Below is a small trained network, with its code and all its weights. Each question gives an input and a class and asks what happens when units are switched off, that is, made to give their printed mean instead of their output.

import numpy as np


def w(rows, s, z=0):
    codes = np.array(rows[::2]) - 128.0
    scale = np.full(codes.shape[1], s)
    scale[-1] = z or s
    return codes * scale


def norm(h):
    return h / np.sqrt((h * h).mean(-1, keepdims=True) + 1e-5)


def f(y):
    return y / 2 * (1 + np.tanh(0.7978845608 * (y + 0.044715 * y**3)))


def log_softmax(a):
    a = a - a.max(-1, keepdims=True)
    return a - np.log(np.exp(a).sum(-1, keepdims=True))


def net(x, mask):
    res = np.array(x, float).reshape(1, 2) / 4 @ E
    u = 0
    for l in range(2):
        y = f(norm(res) @ A[l][:, :-1].T + A[l][:, -1])
        res = res + np.where(mask[u : u + 4], y, B[l][:, -1]) @ B[l][:, :-1]
        u += 4
    return log_softmax(norm(res)[-1] @ U[:, :-1].T + U[:, -1])


A, B = {}, {}
E = w([
[112,53,200,81,38],'x0',
[78,157,254,173,110],'x1',
],0.0045)
A[0] = w([
[82,12,176,54,58,75],'0.n0',
[162,89,114,82,172,4],'0.n1',
[43,188,228,112,114,10],'0.n2',
[157,38,3,89,57,24],'0.n3',
],0.0052,0.0029)
B[0] = w([
[33,131,45,156,69,253],'0.n0',
[176,116,214,192,136,110],'0.n1',
[220,33,198,162,153,180],'0.n2',
[254,67,206,95,194,209],'0.n3',
],0.0066,0.0039)
A[1] = w([
[185,82,106,92,183,183],'1.n0',
[140,221,113,191,231,247],'1.n1',
[50,253,146,121,121,254],'1.n2',
[160,123,243,243,137,46],'1.n3',
],0.0077,0.0021)
B[1] = w([
[172,147,136,136,96,206],'1.n0',
[70,116,162,153,137,254],'1.n1',
[200,119,97,159,125,185],'1.n2',
[106,222,97,4,161,218],'1.n3',
],0.011,0.0051)
U = w([
[253,83,108,110,124,241],'0',
[121,136,111,221,181,142],'1',
[77,63,117,128,35,4],'2',
[82,180,144,55,161,121],'3',
],0.017,0.0015)

Each question gives the input, the list of numbers given to net, and the class t.
The units are the neurons (one row each of A and B). Each row of codes is followed by its name. A weight is (code - 128) times the scale printed after its matrix; where a second scale follows, it is the last column's (A, B and U).
mask holds one flag per neuron, layer by layer. A switched-off neuron (its flag False) gives its mean, the last column of its row in B, instead of its output. The means were averaged over made-up inputs and are rounded, as every weight is.
A unit's drop is (log p(t) with every unit on - log p(t) with that unit switched off) / (log p(t) with every unit on - log p(t) with every unit switched off).
The circuit of an input: a set's keep is (log p(t) with only the set's units on - log p(t) with every unit switched off) / (log p(t) with every unit on - log p(t) with every unit switched off). Starting from all 8 units, units are removed one at a time, each time the one whose removal leaves the highest keep (on an exact tie, the one counted first), for as long as the keep stays at least 0.8.
units of the circuit, in order: the units of the circuit, biggest drop first
unit that matters most: the unit with the biggest drop
top k neurons: the k neurons with the biggest drops, biggest first
k most important neurons of layer l: the k neurons of layer l with the biggest drops, biggest first
drop of u: that unit's drop, to one decimal
input [-5,-3], class 1: unit that matters most : 1.n3
input [-8,-8], class 1: 3 most important neurons of layer 1 : 1.n1, 1.n3, 1.n2
input [-4,-5], class 1: units of the circuit, in order : 1.n1, 1.n3
input [-6,-7], class 1: top 3 neurons : 1.n1, 1.n3, 0.n2
input [-3,1], class 1: top 2 neurons : 1.n1, 1.n2
input [-2,1], class 1: top 3 neurons : 0.n3, 1.n1, 0.n2
input [-4,1], class 1: top 2 neurons : 1.n1, 1.n2
input [2,-1], class 2: top 2 neurons : 0.n0, 1.n3
input [-4,0], class 1: top 2 neurons : 1.n1, 1.n2
input [-7,-7], class 1: top 2 neurons : 1.n1, 1.n3
input [2,-2], class 0: top 2 neurons : 0.n3, 1.n1
input [-3,-2], class 1: top 2 neurons : 1.n3, 1.n1
input [1,-1], class 0: drop of 0.n3 : 1.0
input [-4,-1], class 1: drop of 1.n3 : 0.2
input [2,1], class 2: drop of 1.n3 : 0.1
input [-3,-1], class 1: drop of 1.n1 : 0.2
